Each row has a name. Each question is about the rows just above it.

[ 83.6  30.7  83.7 -16.3] -> <25>
[-16.3  -5.5  25.4  -9.0] -> <8>
[ -0.7 -16.2 -30.2  14.5] -> <124>
What comes right after [-30.2] in the named rows?
[14.5]
Shuffled <25> with one entry gone: [ 83.6 -16.3  30.7], missing
[83.7]
The entry that follows [-16.2]:
[-30.2]
<124> without one entry, shuffled: [-30.2  14.5  -0.7]. Gone:
[-16.2]
Which entry of <124> is missing from [ 14.5 -16.2  -0.7]?
[-30.2]

[-28.5 -20.9  21.9 -10.8  15.2   5.4] : <80>
[ 22.9  -3.5 -35.8   1.7   3.4  -5.2] : <73>
[-26.4  14.0  42.3 -20.1  -9.3  23.7] : <115>
[-26.4 -20.0 -24.3 -63.0   1.7  -0.9] : <78>
[-42.8  69.8 -37.0  15.8  -6.3  15.9] : <75>
[ 34.3 -16.4 -15.5 -63.0   1.6  -9.9] : <33>
[ -3.4 -57.0  15.4   4.1  15.7   0.7] : <29>
[ 35.4  48.9 -42.2   1.2  -7.3 -61.6] : <44>
Go on from [-63.0   1.6] to the end of its row.
[-9.9]
Whose row is [-26.4  14.0  42.3 -20.1  -9.3  23.7]?
<115>
The one value in <115> and <78>:
[-26.4]
Which entry of <75> is missing from [-37.0  15.9 -42.8  69.8  -6.3]?
[15.8]
The entry that follows [15.8]:
[-6.3]
The entry that follows [-20.0]:
[-24.3]

[ 52.1  27.7 -28.7 -14.9  27.8] : <21>
[ 52.1  27.7 -28.7 -14.9  27.7] : <34>
[ 14.7 -14.9 -14.8 -28.7   8.3] : <46>
Which row holds [ 52.1  27.7 -28.7 -14.9  27.7]?
<34>
After [ 14.7 -14.9 -14.8 -28.7], its row goes on with
[8.3]
Where do [ 52.1  27.7 -28.7 -14.9  27.8] appear?
<21>
Which entry of <21> is missing from [-28.7 -14.9  52.1  27.7]?
[27.8]
The row with [ 14.7 -14.9 -14.8 -28.7   8.3] is
<46>
After [ 14.7 -14.9 -14.8], its row goes on with
[-28.7   8.3]
Go on from [-14.9 -14.8 -28.7] to the end of its row.
[8.3]

[ 21.4  33.5  17.8  -4.4  -8.6  52.4  21.4 -34.6 -34.5] : <90>
[ 44.2 -37.2  56.9 -27.5 -48.8 -22.1 -20.9  52.9   5.5] : <122>
[ 17.9  33.9  -0.7 -35.3 -48.8 -22.0  35.9   6.8  17.9] : <56>
[ 21.4  33.5 -34.6  -4.4  -8.6 -42.3  21.4 -42.4   5.5] : <88>
<88> without one entry, shuffled: [-42.4  21.4 -42.3  21.4   5.5 -34.6  -8.6  -4.4]. Gone:
[33.5]
What comes right after [52.4] in the named rows?
[21.4]
Right after [6.8] comes
[17.9]
<90> without one entry, shuffled: [ -4.4  33.5  -8.6  21.4  17.8 -34.6  21.4  52.4]. Gone:
[-34.5]
After [-48.8 -22.0], its row goes on with
[35.9  6.8 17.9]
After [17.8 -4.4], its row goes on with
[ -8.6  52.4  21.4 -34.6 -34.5]

[ 71.9  -4.0 -14.3  -4.1   9.7] = <61>
[ -3.9  -0.2 -11.7  -4.0   7.1] = <117>
[-18.4   0.3 -21.0  -7.5  13.4] = <74>
Which entry of <61> is missing from [  9.7 -14.3  71.9  -4.0]?
[-4.1]
Shuffled <117> with one entry gone: [ -0.2 -11.7  -4.0  -3.9], missing
[7.1]
What comes right after [-7.5] in the named rows?
[13.4]
The one value in <117> and <61>:
[-4.0]

